1 2 -1 -2 -1 -1 -2 4 -2 0 -1 -1
-4 4 1 4 2 36 3 77 0 3 -2 6
-10 -63 1 -2 0 1 43 -2 -6 65 1 25
-2 -9 2 18 7 0 0 -9 19 -10 0 -3
->
-2 -9 2 18 7 0 0 -9 19 -10 0 -3
1 2 -1 -2 -1 -1 -2 4 -2 0 -1 -1
-4 4 1 4 2 36 3 77 0 3 -2 6
-10 -63 1 -2 0 1 43 -2 -6 65 1 25

-18 1 -5 -9 21 12 -19 -3 -1 -33 2 45 -60 17 0
78 -1 -17 -33 0 0 -38 -9 -23 29 -8 -9 -51 9 -14
->
78 -1 -17 -33 0 0 -38 -9 -23 29 -8 -9 -51 9 -14
-18 1 -5 -9 21 12 -19 -3 -1 -33 2 45 -60 17 0

-14 47 12 0 6 11 23 -7 24 -3 11 -44 61 -38 1 15
4 5 4 -12 2 -5 11 6 6 -6 -6 -7 -3 10 13 8
-4 -7 -5 3 15 9 3 -5 -3 16 0 -1 -3 -4 -2 -9
4 -6 -6 2 -10 3 4 13 20 -2 9 -7 6 11 0 12
-8 -7 -1 -3 13 5 6 -3 -9 17 7 5 1 -1 0 -14
->
-8 -7 -1 -3 13 5 6 -3 -9 17 7 5 1 -1 0 -14
-14 47 12 0 6 11 23 -7 24 -3 11 -44 61 -38 1 15
4 5 4 -12 2 -5 11 6 6 -6 -6 -7 -3 10 13 8
-4 -7 -5 3 15 9 3 -5 -3 16 0 -1 -3 -4 -2 -9
4 -6 -6 2 -10 3 4 13 20 -2 9 -7 6 11 0 12

-17 43 -22 -14 -21 11 19 59 -23 -12
2 27 -2 3 -14 9 24 -33 -18 32
3 -30 10 16 0 24 0 -53 8 15
-5 -12 20 25 24 -55 -8 46 -36 -16
9 -24 18 -12 -13 26 -10 73 -34 8
-3 29 37 45 7 22 3 15 27 -36
-10 17 17 1 1 -8 -10 -17 -23 3
-6 0 -17 -13 22 -9 -10 -66 -18 11
->
-6 0 -17 -13 22 -9 -10 -66 -18 11
-17 43 -22 -14 -21 11 19 59 -23 -12
2 27 -2 3 -14 9 24 -33 -18 32
3 -30 10 16 0 24 0 -53 8 15
-5 -12 20 25 24 -55 -8 46 -36 -16
9 -24 18 -12 -13 26 -10 73 -34 8
-3 29 37 45 7 22 3 15 27 -36
-10 17 17 1 1 -8 -10 -17 -23 3

7 -1 -19
6 1 7
-9 -8 5
-4 -42 -82
23 -1 -66
->
23 -1 -66
7 -1 -19
6 1 7
-9 -8 5
-4 -42 -82

-79 -13 14 17 -34 14 -31 -46 -77 37 -36 -48
-9 -7 -8 -10 -10 -5 -8 -10 -6 -6 -7 -12
-27 -68 -4 -35 -10 -49 -73 -10 0 -66 -61 -46
19 52 -58 -35 -45 13 33 -34 -19 34 45 4
-7 -10 -15 -16 -14 -13 -12 -12 -9 -13 -9 -12
-3 24 -37 -23 -34 -6 3 -28 -32 16 11 -5
-28 28 13 36 -1 20 19 -8 -54 51 2 17
-2 -3 -2 -2 -2 -4 -4 -1 -2 -4 -4 -2
->
-2 -3 -2 -2 -2 -4 -4 -1 -2 -4 -4 -2
-79 -13 14 17 -34 14 -31 -46 -77 37 -36 -48
-9 -7 -8 -10 -10 -5 -8 -10 -6 -6 -7 -12
-27 -68 -4 -35 -10 -49 -73 -10 0 -66 -61 -46
19 52 -58 -35 -45 13 33 -34 -19 34 45 4
-7 -10 -15 -16 -14 -13 -12 -12 -9 -13 -9 -12
-3 24 -37 -23 -34 -6 3 -28 -32 16 11 -5
-28 28 13 36 -1 20 19 -8 -54 51 2 17

24 27 -20 -15 45 29 -36 17 -26 -23
8 12 -39 -6 22 9 -5 -13 -6 -16
13 14 -24 -4 26 12 -14 2 -11 -18
4 -9 9 -18 -15 4 17 -18 20 10
14 16 2 4 36 11 -32 28 -15 -16
20 36 -46 -9 68 28 -49 15 -31 -30
-22 1 -24 45 22 -32 -12 10 -1 -13
-17 -8 -5 36 -14 -29 14 5 -2 -7
->
-17 -8 -5 36 -14 -29 14 5 -2 -7
24 27 -20 -15 45 29 -36 17 -26 -23
8 12 -39 -6 22 9 -5 -13 -6 -16
13 14 -24 -4 26 12 -14 2 -11 -18
4 -9 9 -18 -15 4 17 -18 20 10
14 16 2 4 36 11 -32 28 -15 -16
20 36 -46 -9 68 28 -49 15 -31 -30
-22 1 -24 45 22 -32 -12 10 -1 -13

-11 -7 -12 -11 -51 22 -54 -18
35 3 -1 71 -19 18 44 21
22 -6 -21 -8 16 -5 -23 -9
15 -1 2 -8 -2 15 -37 -8
25 0 -4 -16 -22 25 -27 23
44 -6 6 18 16 16 -52 -2
15 -5 -33 20 -16 -2 16 6
52 -2 18 16 24 22 -53 5
-12 -9 -19 3 -48 14 -42 -23
->
-12 -9 -19 3 -48 14 -42 -23
-11 -7 -12 -11 -51 22 -54 -18
35 3 -1 71 -19 18 44 21
22 -6 -21 -8 16 -5 -23 -9
15 -1 2 -8 -2 15 -37 -8
25 0 -4 -16 -22 25 -27 23
44 -6 6 18 16 16 -52 -2
15 -5 -33 20 -16 -2 16 6
52 -2 18 16 24 22 -53 5

-45 -23 -10 51 -16
-59 -49 11 29 15
-20 -51 -47 24 -17
23 -19 -49 -7 61
7 -30 -34 33 -2
-59 45 33 -58 -15
30 24 14 42 -50
27 -42 -46 -39 -64
->
27 -42 -46 -39 -64
-45 -23 -10 51 -16
-59 -49 11 29 15
-20 -51 -47 24 -17
23 -19 -49 -7 61
7 -30 -34 33 -2
-59 45 33 -58 -15
30 24 14 42 -50
---
57 6 -64 49
-24 63 51 -33
-55 -10 -14 17
13 -27 61 -63
->
-24 63 51
-55 -10 -14

-9 -4 -10 -27 -11
-2 -31 58 80 -37
72 13 47 -3 -19
-17 80 -34 -79 31
11 -42 -3 7 -57
->
-2 -31 58
72 13 47

18 47 -34 -19
9 19 40 -15
1 0 43 3
-21 20 -72 -48
->
9 19 40
1 0 43

-23 -48 -39 14 -10
-5 17 37 -21 19
-5 -24 52 9 -7
17 -5 -15 -27 72
->
-5 17 37
-5 -24 52

9 -65 -2 2
-1 -39 -27 12
-7 35 27 -2
8 38 17 -16
->
-1 -39 -27
-7 35 27

35 -59 12
9 -32 46
2 -40 -41
42 -11 69
-4 -10 1
->
9 -32 46
2 -40 -41

5 -63 -81 -44 -18
2 -14 -21 -11 -7
-1 -26 -38 -21 7
-2 17 18 10 7
->
2 -14 -21
-1 -26 -38

-6 9 -18
-6 9 -18
4 -34 -71
->
-6 9 -18
4 -34 -71

1 -63 46 1 43
-20 -57 44 -39 68
31 -53 55 55 -3
->
-20 -57 44
31 -53 55
